Each row is followed by its class.
[ -67 -362  163  -59 -115  -86   18 -395  106   26  -28   -3  189 -240
   -8  -28  265  186 -148   52  -41  -15  -53   15  -35  221  -33  -13
 -113 -256  155   12   -3    7  306   -7  145 -111   -3   58   82   64
   46] : novi
[-316 -353 -248 -144  -40 -302  -55 -130  141  145 -156  475 -185 -110
   66 -192 -144  -72  -98 -245 -369  -88 -235  202  -47  204  210  288
  -10 -171  271 -107  125   34 -208 -193  -45  295   52  -17  143 -183
 -438] : novi
[  61 -773 -710  150  -34   46  -30   64  -44 -219  -73 -430  128 -139
  120  254 -355   40   97 -360   48 -146  521 -208 -112 -606   -4  -16
 -144 -331 -627    0  148  -59 -112 -208  230 -309  192  -45   27 -243
  -55] : Fina
[ 156 -139  -74 -161 -316  191   75   27  217  278 -160   89  -17   80
  108  -23 -233   91 -197  -13  -14  244  128 -122   22   41  167  248
  -57   -2  267  -47  130  -48 -169 -366  132  219  208  159   16 -108
 -434] : Teper
[   9  733 -197 -211  143  -28 -149 -183   48 -127 -199   37  245 -134
  -19  -86  240 -286  170  335  310 -350 -199 -375 -150 -128   37  -11
   18  299  -34 -185   58  148   -7 -196   -8 -272 -215 -135 -341  302
  326] : Kopud
[-168  385 -139  -29   90 -226   30  -73 -105  -13 -179   92  -35    8
 -288 -166  129  106 -100   17    4  -47 -273 -111  -90 -139   37  336
  -31  -59  239   48  -97   54    9 -171  -50  174  -34  -65  142  -56
 -159] : Vizen
[-153  -25 -133    0  151  165 -220 -324  -76  277  -76  584  322 -353
 -299   54  308 -164   70  690 -186 -186   86  467  208 -233  -90  318
   85 -332  152 -164  842  -61  214  -70   64   23   46  104   88  532
 -506] : Zul
[ 163 -439  -74   91   37  148  145  227  175  158  379   15  262  350
 -129 -224  185  602  -29   46  137  430 -169  163  -60  -64  -39  211
 -136 -168  130   59  -64  -37   92 -304   79 -204   70  -29   69 -223
 -442] : Vifat
[ 205   84  186 -108    6  102  -87 -291   -7  194  120 -201 -137  -35
  256 -328  237  153   60   -6  183  -91  152  130   -7  -94  -32  -73
  123 -255  -45  206 -192 -122 -196 -185   62 -196  164  -43    8 -274
 -141] : rito
[  85  174  102    7  -92   71   97  404  -92 -158  165   63  142  218
 -269 -131  347 -420  103  -38   29   -6  365  -73   -1 -203  -24 -100
  -53 -105  -20   23 -112  -37  -20 -119  245 -260   83   80 -144  -54
  220] : Teper
[ -70  429  -70 -220  204 -263 -120 -530 -182   51 -218  -75  222 -418
   96  204  492  -65  368  192  -76 -406  120  270 -134  139  -52 -328
  169  370 -115 -286  267 -285  392 -285 -307 -228 -141 -136 -220  402
  680] : Vifat
[-147  139  110 -153  138    9  -75  175 -103 -174  -30  129  -60 -189
 -115  -34   19  147  191 -135  -76   91  229  141 -199  315 -214 -145
  264   -9  322  -19  113    2  -36  207   72  183  353  -53  -73  -39
 -150] : Zin
[  98  -26   73  -54 -134  143  -22  188   71  -79  231   42   92  -30
 -187 -116  292 -139   51   70   48 -112  235  -23   98   23  -94 -131
  -99  -18  110   53   41 -106 -106  -77  253 -122   51  116 -114  163
  169] : Vifat
[-373 -641 -256 -191 -153  175   82  608 -235  117  298  452  406  -50
 -593  426 -190  -19  201 -123  256  467  445  605   18 -293  -34 -199
  256   22  360 -182  389 -183  280 -116  101   -8  122  -74 -187 -139
  -20] : Tova
[  13  403  228 -308  344  -61 -166 -469 -160   71 -126  -95  255 -137
  175   44  167  -93  300  333  426 -202  105  311   32 -197 -315 -458
  303 -176 -329   77  410  101  304  383 -326 -448 -173 -312 -256  520
  353] : Vifat
[ 236  371  278 -169 -188 -183   37  -76 -122  399 -415  -76   49  345
  268    1  269  -36 -133  258  294  100  -71  -93  184   34  -53  -96
  101  164   85  -28   83   26 -158  125  -59 -190 -116  -17  145   78
   34] : Fina
[  93  463   -8    9  112  -83 -188   61  -50  -18   95   -9  153  248
   27 -129  -41  -65  -64  160  232  -22 -150  -43   47  -40  -22  131
   25   70  278  -75 -146  235  -75  331   39  -83  -29   12    3  286
  -55] : Vizen
[ -53  182   50 -224  -58   53   24 -161   29   36   59  -48 -187 -109
   -6  -72  481  139   -1  178  -75 -165 -210 -163 -249  293   56   70
   45  220  183  -76  139  -37  -53 -133 -217  -14   85  137   57 -137
  175] : Vizen
[  95 -174  121  -47   37 -160  179  161  -40 -157  416   18  -31   22
  -18   30  278  236  -95 -111  202  248  149  121  124  136 -125 -114
  -67 -197  466  -93 -261    3  162   72  264  -71  142  170 -215  -89
  -46] : Zin
[-106  -50 -212 -389   -3  -14  220  162   35  112 -122   11 -112  197
   53   -1 -281  284   68   11   88  276  -78 -176   13 -313  165  241
    3 -267  419 -108  218   -2 -203 -224  -11  220   80  -14 -128 -183
 -357] : Vizen
[  60 -161  -79 -156  -28  154   90   19  130    9  204   86   69  -66
   69  122   80  -41   29  -16 -130   57  288  140   42  344  -24  -74
   70  140 -180 -189   87  -47   49   10  201 -128  104   54  -82 -261
  221] : rito
[ 406   95 -222  -36 -244  479   51  215  185  219   64   81  320  175
  202    4 -339  -80  -94  559 -171   93 -382 -234   59 -261  154  -12
 -202   83 -289  107  173    1  -25 -398  -90 -154  -81   20 -124 -133
   33] : Kopud
[ -46 -335  163 -451 -104   54   11 -164  -60   26 -215 -275  -65  261
  281 -212 -108  414  200 -178   17   37  -50 -258 -142  291  -37  -91
  182 -107  128  167  240   64   24   -4   99   74  162 -191  181 -182
 -141] : Tova
[-241 -241 -178   -6   34 -419   84 -735   60  252 -245  102 -208 -281
  -75   -7   37  259 -129 -382   -3   88  -57  392 -213    4   83  218
  -38 -321  529  117  -32   -3 -196 -302   -8  133  -22  -36   69 -283
 -280] : Zin
[ -70  168  176   41  -19  107   36   60  -12 -164   97   94   65  -73
 -302 -190  458 -203 -115  107  -36  -75   11 -115 -142   35  -92  214
   21  -89  -85  118 -106  149 -104 -156  167 -283  189   85  118 -317
   59] : Vizen
[  29  768  168  -81  -43 -250 -222   37 -151  108 -497 -240 -158  161
  151  -69   83 -118   62  -17 -103 -415 -224 -311   19 -309  114   30
  -31  378   44  -83 -230 -258 -246 -106 -255  311 -316 -116  -17  209
  253] : novi
[ 148  367 -171   47  316   34 -333  225  108 -143  659  196   22 -363
 -600 -171   87 -261   73  286 -222 -218 -410 -114   35  -13   73  163
   56  113   97  -48  135  127 -446 -164  258 -172 -162   86   39 -299
  108] : Tova
[ 241  513  389 -156   83  -78 -182  403  -83 -318  171 -117 -319  -17
  -51 -212 -321  -13   18 -107 -277 -337   86 -629  191  384 -227  -14
  181    9  -70  298 -449  208 -152  340  266  343  204   56 -168 -340
  346] : til
[  68  122   90 -262 -112 -344  154  136 -101 -177 -105  225   14  114
   68  162 -536  -22  -91 -174 -381   19 -106   77  230  183  179   19
 -283  -84  187  138  124    1   62 -285    1   94   10   75  111  -70
  172] : Teper
[ -28  316   12 -137   53  -12  -92   53 -145  -72 -343 -116    8  122
  189  -53   87  134   21  -52  -80  -17  115    2 -174  -69 -125   70
   25  111 -145   59  -63  104   75 -142  -32  189   37 -153 -206  -14
   92] : Fina
[  60 -403 -169 -120  -26  -57  209  -52   91   58  470   21  100  458
   79 -108  285  164  -67 -223   37  158   21   18   22  219 -125   35
 -174 -289  337  188  -15   55   12 -200  485 -129   82   85  -70 -210
 -263] : Zin
[  65  271  -27  -89  -47 -140  -60  -17   70  -28 -127  147  -80   49
  -26  -25 -229 -123  -84   36    8   74 -167  193   66  -56   94   91
  -77 -111  -49   46   69  126 -261  -53  -12 -181  -30   18  291 -103
   43] : rito
[ 159 -186  169   89    9   57  278  480  162 -149  250  151  -48  176
 -111 -185  220  191  -43  349  156  253  -80   98   40  174 -268 -150
  129   -8 -128    9  -72  145  326  189 -229 -115 -154  120 -109  -65
   11] : Zul
[-128 -274  -95  135  139 -129  155    9 -421   60   74 -152  325  -90
 -328  251  135 -602  233 -409  156   30  406  176 -215 -707  284  129
 -133 -466 -539  133 -146  240  397   44 -230 -575  150 -111 -379 -322
  263] : sepes
[-100 -235 -118 -317   57   38 -108  -58   66  112 -111   73  321  106
  193   81  102 -103   64  -15 -104 -212  -12  101 -122  446  -93   68
  108   68  -63 -281  562  148   29  -15   49 -192  262  -70   70  286
  -14] : sepes
[  94  -56  585 -226 -178 -247  140 -811    3  348 -173  -43  320  321
  579 -414  217   33 -423  327  382 -110 -502 -171  208  405  -63  -87
  -62 -148  380  -82  192  138  -21  121   -3 -172 -263 -104  287  369
  -47] : sepes
[-101 -574 -362  157   22  -34  134    5   48   94  137 -122 -179   37
  127 -153  254  203  -17 -155   69  -87  -16 -353 -227  190  125  -99
  -89  173  396  -42 -372  -36 -118   15   36   85   66   48 -353 -194
  -17] : Kopud
[  78  374  266 -126   39 -264 -106  242 -155    6  405  282 -285   29
  -59 -160  235   61 -119  281   59   77  -23 -233  182  231 -193 -315
  141  -54  590  113 -171  -17  -58  242  223   36  140  265  -43 -167
 -169] : Teper
[  54  379  -37   43  -47  100  -26    9 -134   25  -77  -31  146   53
  -40   56  112 -111   51  317   27  -13 -116 -195   34 -243  -17 -130
 -130  -36  -95  146  -16 -104  123  -37   31    2  -89  -59    8  189
  140] : rito
[  17 -845    0  255  -16  -92  -76 -187 -104  524   67  157  350   67
   14  -49  295  347 -165  149    5   52 -122  497   53 -180 -209 -612
  -89 -362  213  245    7 -179  337 -175  -58 -335 -145  -91  -64  157
 -315] : Teper
[  93  324  219 -313 -135   76  108 -185  -76 -178 -283   81 -161 -212
   -8  -85   50 -116  -57 -108  -21  235 -199  372  -79    9  115  256
  213 -253   59  105  273  340 -125 -428 -119   51  327 -142  273 -271
 -155] : sepes
[ -60  -79  118   50    1  -89  357  332 -114   78  429  125   63  424
  -37  199  197 -280 -205 -191   87  341  397  403  239   84  -68 -204
  -39  -92   32   47 -121   28   79  110  219 -160  101   78 -159 -118
  162] : til
[ 179  253   39  -68 -121  301   31  406  205  104  611  -45  189  629
  208  -63 -181  328 -181  208  278  336  196 -295  179   61 -323  -36
   30   46  -81   52 -312  -50  433  -29  263  409   28  149 -164  118
 -254] : Fina
[  45  396 -360 -508  -83  191 -129   30  291 -228 -368   20  -31 -289
 -124  267 -220  -35  316  253  -53  -98  106 -224 -147   75   14  120
   19  233   17 -192  675   17 -155 -293   46  197  -46   85 -145  385
  362] : Kopud
[ 182   65  342  296  130  -94    6 -236   48  119  -22   66   19  -57
  -34 -128  -12  -42 -185  107   64  223  -84  291  -29   85 -103  -91
    9 -193   82  185 -199   90   16  374 -142 -199  -37   12   85  -36
 -159] : Teper
[  61  336 -304   14  367   34  -85 -228  198  136 -397 -410 -609 -323
 -397   82  189   64  -67 -431 -150  -96  121  391 -382 -145   36  284
  226  174 -509  116  154   94 -513 -676 -339   -2  211   -7  191 -499
  -63] : Kopud
[ 267  508  147 -174   48  -43  -44 -557  223 -176  293  124  -53  -75
   94 -425  124 -214 -324  165  233 -133 -106  282  125  274 -172  -61
 -123 -275   94  235  220   25 -229 -403  212 -283   69  217  324   19
 -330] : novi
[ 186  110  -10  102   53  -14 -115  129  119  -71  306  -24   36  151
  -76 -137   -3   17  -68  270  -99  -78 -358 -100   40   44  -18  -29
 -124   52  110  -31   12   40  -62   69  -44 -126  -82  136  136  147
   77] : Vifat
[  43    9   92 -109   78 -150   60  147  233  -12  159 -158  -55  159
 -142   79 -176  192 -167  -44  -67  213 -332 -293   46   77  102  273
 -155 -110  195 -111  -85  133 -162   17   64  126 -102  136  112 -110
  147] : novi
[  55  226  188  162  286   29  -20  179  -61  -91  113   74  -49  137
 -139    9   15 -498   23   94   11  166   28  367   61 -114  -23   59
   83   43 -102   -5  -10  -21 -203   77  -14 -338   95   86  102 -122
   64] : Kopud
[ 178  347  -25 -363  -48  -38   49  203    5 -105  118   17  -27   84
  125  -43  142 -207  -68   64   48 -160   86  -42  131  107  -57  -57
  -26  122 -112 -141  269  -19 -136 -135  128  -96  -24   44 -172   25
  242] : til
[ -27 -245 -253  127   32  122  150  213  -12  -19  195  -54  121   81
  -58  -77  293  186    0   49 -101   95   31 -172 -227   99  -23  -62
  -67   80 -103   85  -85   47  147    7   59  -32   71  -52 -148 -144
   72] : Kopud
[   9  160  102  -46  124 -159 -157   35  -73 -134 -110 -218 -155  248
  249 -193  -92   67 -124   37  154 -254 -202 -302   48 -175 -118   14
  -42  -64 -220  -41  -76  222   34  319 -146   25 -132  -18   24  199
  -43] : Zul
[-340 -468 -321   10 -114 -248 -141  144  152   94 -443  286 -173  -79
  -87 -119 -507  134  -68 -113 -516  -35 -191  180  -95 -129   22  154
 -119 -202  281 -143  177 -123  -62  133  -66  569 -185  -48  120  166
 -286] : sepes
[ 234 -401  287  -97 -397   85 -209 -225   89   60 -129  -84  215  -89
  437 -351 -370  309 -135   33 -148  -42   28   -1   95   24  -58 -147
  -85 -344 -189  111  -72   11  221 -262  124   25   44   37  193   14
 -210] : Zul
[ -65  162 -112  -52  189 -143 -146 -145   81  101 -344  -10  117 -267
 -188  -12 -301  118   69 -308 -282  239 -297  591 -243  319  247  -39
 -103  216  117 -221  151 -103  -52  -64 -225   59  -48 -187  270   95
  109] : Fina
[  33  360  155   -2  120  -83  -93  168   25  -60  208  168   81  163
   75 -115 -141 -399   88  286   44 -136 -287 -192  137  111  -66 -128
   72   18  168  -85 -117    5  -69  402  -57  -91  -84   61  -37  225
   43] : Vizen
[ 254  398  333   -8  -58 -157  -33  -42  101  166 -205  -60  -96  283
  -66 -164 -240 -135 -196   21 -135  104 -485   49   47 -131    2  261
  -45 -272   11  210  -58  254 -346  -18 -123   15 -125  -18  324 -184
  -32] : sepes
[ 431   94   97 -350 -242   -1  283   68  284  336  285   12  315  296
   15 -130   99  233 -225   38 -287  205 -438  -34  -33  470  -32  373
 -211 -263  339  178   42   94 -173 -304  297  -65   67   70  -35 -370
  146] : Zin
[ -26   16   21   67   21 -144  141  -58 -114   29  -28  108 -135  104
 -193  -21  -85 -287   33 -377  -32  222   42  362    5  -47   75  243
  177 -246  216  102  -77   40 -101  139   93   93  174 -105  148 -346
 -302] : til
[-117  366 -328  189  292  120 -277   54  -50 -335   90  -40 -221 -461
 -408  -86  294 -314  289   20 -141 -508  147  -21 -218  194   84  -30
  404  549  452  -42  121  -77 -381  -91  106    3  250   63   50   -2
 -179] : novi
[ 158  201  133 -126  -17 -128   41    2  140   38 -121  135  -81  255
   58  -40  -25  -92  -59  130   87   42 -256  -83  136 -108   81  108
 -183  -81  235  -12   -7   89 -200   -4  -23 -123 -221   58  -80   65
   53] : Teper
[-232 -398 -532  -79   64  213  -92  -50  -42  345  143  139  230  107
  146  168  364   48 -172  141  -90 -105  242  -64   37  282 -198  -83
  -22  283 -410 -201  341 -143  561  -86   98  173  234   14 -114  406
 -111] : Vifat
[ 238    7 -374   94   63  -45   53 -899   21  266 -200 -232  129 -176
  547  -72  259  111  -29  100  203 -369   48  -91 -100  259  100 -319
 -302  179  155  -39   72  -85  -97  -73 -161 -120 -145  -43 -323  440
  165] : Zin
[   0  119  251  -78  289 -203 -248 -311  -55 -335 -508  131 -235 -266
 -371  194 -170 -126   79 -358 -271  111   11  797 -174  104 -146  168
  234 -136  108  168  206  220 -228 -506   -3 -330  361   83  384 -588
 -239] : novi
[  42  174 -442  -72  -15   -8  -66  -43  110  130 -147  161   95   84
 -118   57 -353   91 -121 -179 -350   26 -102  248    7  -42  194  116
 -287  -91  226 -119   61   87 -177 -369  161  237   48  -13    9  -28
 -137] : rito
[ -38 -532  280 -113 -179 -514   36  186 -355 -334  170  160  261  116
  396   83 -212 -301  -11 -378 -206 -111  121  393  327  104  -63 -284
  -22 -171  130  -52    8 -133  310   21  252 -194   -7  -27  103   60
  -54] : Zin
[ 233 -210  176 -258 -169  -44 -180  458  111   31 -129   56  370  218
  -12 -237 -172   68   -2 -276 -460  322 -203  730  -30    0 -214   38
  220 -436 -168  -29  152  121 -269 -428  445 -453  243 -200  488 -475
 -126] : Zul
[  60  162  139   41   63    0 -158  166 -174   29   97   53  246  136
   50 -193    9 -194  -41  282   91 -107 -159  -64   10 -105  -73 -234
  -19  -24  -63  -91   -6   18   73  155  -94 -313   61   -4   47  105
   69] : sepes
[-239   57  -30  -19  120 -153 -172  -13 -323 -390 -310 -244  169 -477
  -89  214  223  -79  126 -509   83 -300  503 -285 -279   44   27   79
   65  275 -449 -428   36   67  160   88  -83   35  306 -118  -24  112
   28] : Vizen
[ -81  669   58   -2  277  245 -227  347 -111 -439  109  -70 -278 -155
 -541  154 -187 -281  131  -69  -15 -173  279  -58  130 -335   -4 -121
 -110  158 -270  -77  -37 -179  -50  340  109    7   56   98   63  -45
  243] : rito
[  63 -255   48  -90 -320 -164  -28  121 -136  416    8  132  288  -73
  217   67  336  -59 -272  123 -211   39  -86 -209  116  -76  117  -94
 -329  -96 -300   26   14 -233  226 -640   49  -67   11   88  -14   83
   58] : Teper
[  40  -68 -162 -147   66  125  134  -81  117  568  -21  132   23   89
   27 -177  108  116  -84  104   86  209 -183  143 -130  -10   57   63
   60 -120  437    2  -88 -115 -269 -452   -9  -55  188  -13 -316 -470
 -286] : Fina
[  85  245  143   36   87  188  131  -38  123 -215   80  -22 -199   39
  -88 -228  154 -107  -64   56  298  -60  118  -60   51  -51    9  -16
   17   51   -7   -4 -168  169 -112  107   27 -268   32   44  -70 -220
  -48] : sepes
[ 332 -171 -106  498  162  113  -41 -271   96   -5  240 -344  -16   64
  228 -331  516   37 -120  221  152   31  252   54 -167  189 -136  -90
  -25  193 -341   14 -354  -65 -191   93  180 -600   51  151  185 -271
  116] : rito
[ 219  -26  158 -514  118   40  -28   13  128  561  108   -3  565   82
   32  -55  240   92  -28  448  -98  -77  261  117  -73  127 -285 -115
  162 -484 -179 -104  559  209 -136 -398  150 -556  222   89 -319 -114
  227] : rito
[ 324  419 -151  -17   75 -223   13    1   88  454 -201  172 -393  251
  -59 -153   23  310 -286   78 -248   51 -662  263   34 -202   28  144
  -42 -142  357  257 -181  109 -360 -290 -274  130 -130  -52  -14 -439
 -304] : Teper
[ -31 -206   39   81 -281  -35  268   59 -240  349   86 -186  230   80
  -43  -35  226   25  -77 -170   -3  258  423  220 -148 -326  108 -107
  -11 -443  107  208 -314 -106  194 -113  110 -112  258  -27  -91 -298
  -12] : rito
[ -50  113  -16   39  158 -167 -142 -336  -66  164 -126 -150  -19 -152
   51  -79   46   72  -69    6  -47 -389 -312 -152 -116 -130  149   13
 -155  -31   14    9  -85  -96  -84 -166 -215 -164  -17  -31   39  -97
  -37] : Fina
[  17  662 -529 -130  256  215 -146  286 -199 -131  -97  132 -160 -171
 -541   86  136 -336  280  329  -72  -37   76  224  -82 -458  -23  170
  346  149 -374  155  451    7  -27 -385  -32 -175  145  -67  132 -267
   -3] : rito
[ -52  247 -262 -201  147 -104  145    3   98  167  -32  -27 -265  -61
 -230  -45   49  -44   -4 -201  -28   77  -10  -40 -181  -74  235  347
  -93  -83  228   -2  -40   49 -169 -255  -44  138   99   88 -276 -362
 -158] : Fina
[ -12  468 -237  166   96   69  159   -4 -114  -32  119 -241 -638  -23
 -114  -52  669  317 -368   50   -4  -95  -55 -146 -139  -69  163  178
   77  528  222  -34 -207   33  -53 -517 -215  276  193  217   45 -334
 -252] : Zin
[ -29  589 -185 -173   33 -118 -361  105    9 -152  -23  126  274  -66
 -238  -84  224 -342  173  471 -250 -550 -427 -623 -111   -7   49  256
   13   93  -63 -230  556  344 -202 -153   69  -46 -150   68  165  459
  167] : Zul
[  62 -247   42  166 -146   80  168  118  -21  245  187   44   85  -39
    5  184   86   43  -97 -101  121  425  311  312 -116   75  -84  139
  180  -72   55  145 -204  -90  -79  -63   53  -53  383   67   31 -383
  -85] : Kopud
[  61 -423  -40 -212 -270  -49 -190  361  -63 -302  364    0  -82  271
  477 -268  143  113   -8 -271 -215  114  330   82  -37  273 -137 -237
   91  125  -62 -185   -2  -38  -40   49  390   86   77   23  126 -103
  181] : Teper
[ 212  299  277  227    5  -30  -27   25  -53  -32  265 -158  -10  475
  416 -219 -159   97 -349  202   49   67 -352 -207  131  103 -123 -126
 -189   42   -1  198 -354    4  -82  170    4   40  -40   70  252   -8
  -81] : Fina
[ 290  215  108  445  -32  -73  268 -309   65  -78  373   25 -122  118
   11  -80  296   29 -448  117  257  550  -16  553   59  128 -192 -208
 -154 -115   51  387 -494   45  196 -151  109 -385   33  239  287 -285
  -58] : Zin
[ -14 -158  113  -56 -247 -111   13  -16 -208  -39 -162 -310  -77  -56
  181  146  174  170 -148  -62  209  -68  -48 -474 -109  -82  -14    1
  -77  -43   49   -2 -131  -30   54  115  -13   47  153   10   -2   -7
  210] : til
[ -14  537   38  -65   10   22  -91  283 -118 -416  107   40  -75   21
 -186   -1  167  -68 -151  129 -115 -229   93 -333   23 -187 -104   -7
 -105   61 -148  -68  -27  158  -63   21  114   56   31  111  -10 -130
  255] : novi
[ 122  347    8   26  159   34  -35   84  -39  -36  -74  132 -117 -395
  -15   -7  121 -235   57  326  -14    1  159  236  -83  467 -212 -182
  390  350 -170  -46  179   33  134  397 -267   66  118    4 -107  123
   69] : Tova
[  52  388 -137 -123  107  -76  -78  346   49 -223  -71  121   33  -39
 -280  -52 -287 -172   97 -112 -102  -66   19 -216   -7  -69  137  254
  -25   -7   69  -48   -4  226 -211  -75   77   97   79   17 -111 -114
  -98] : novi
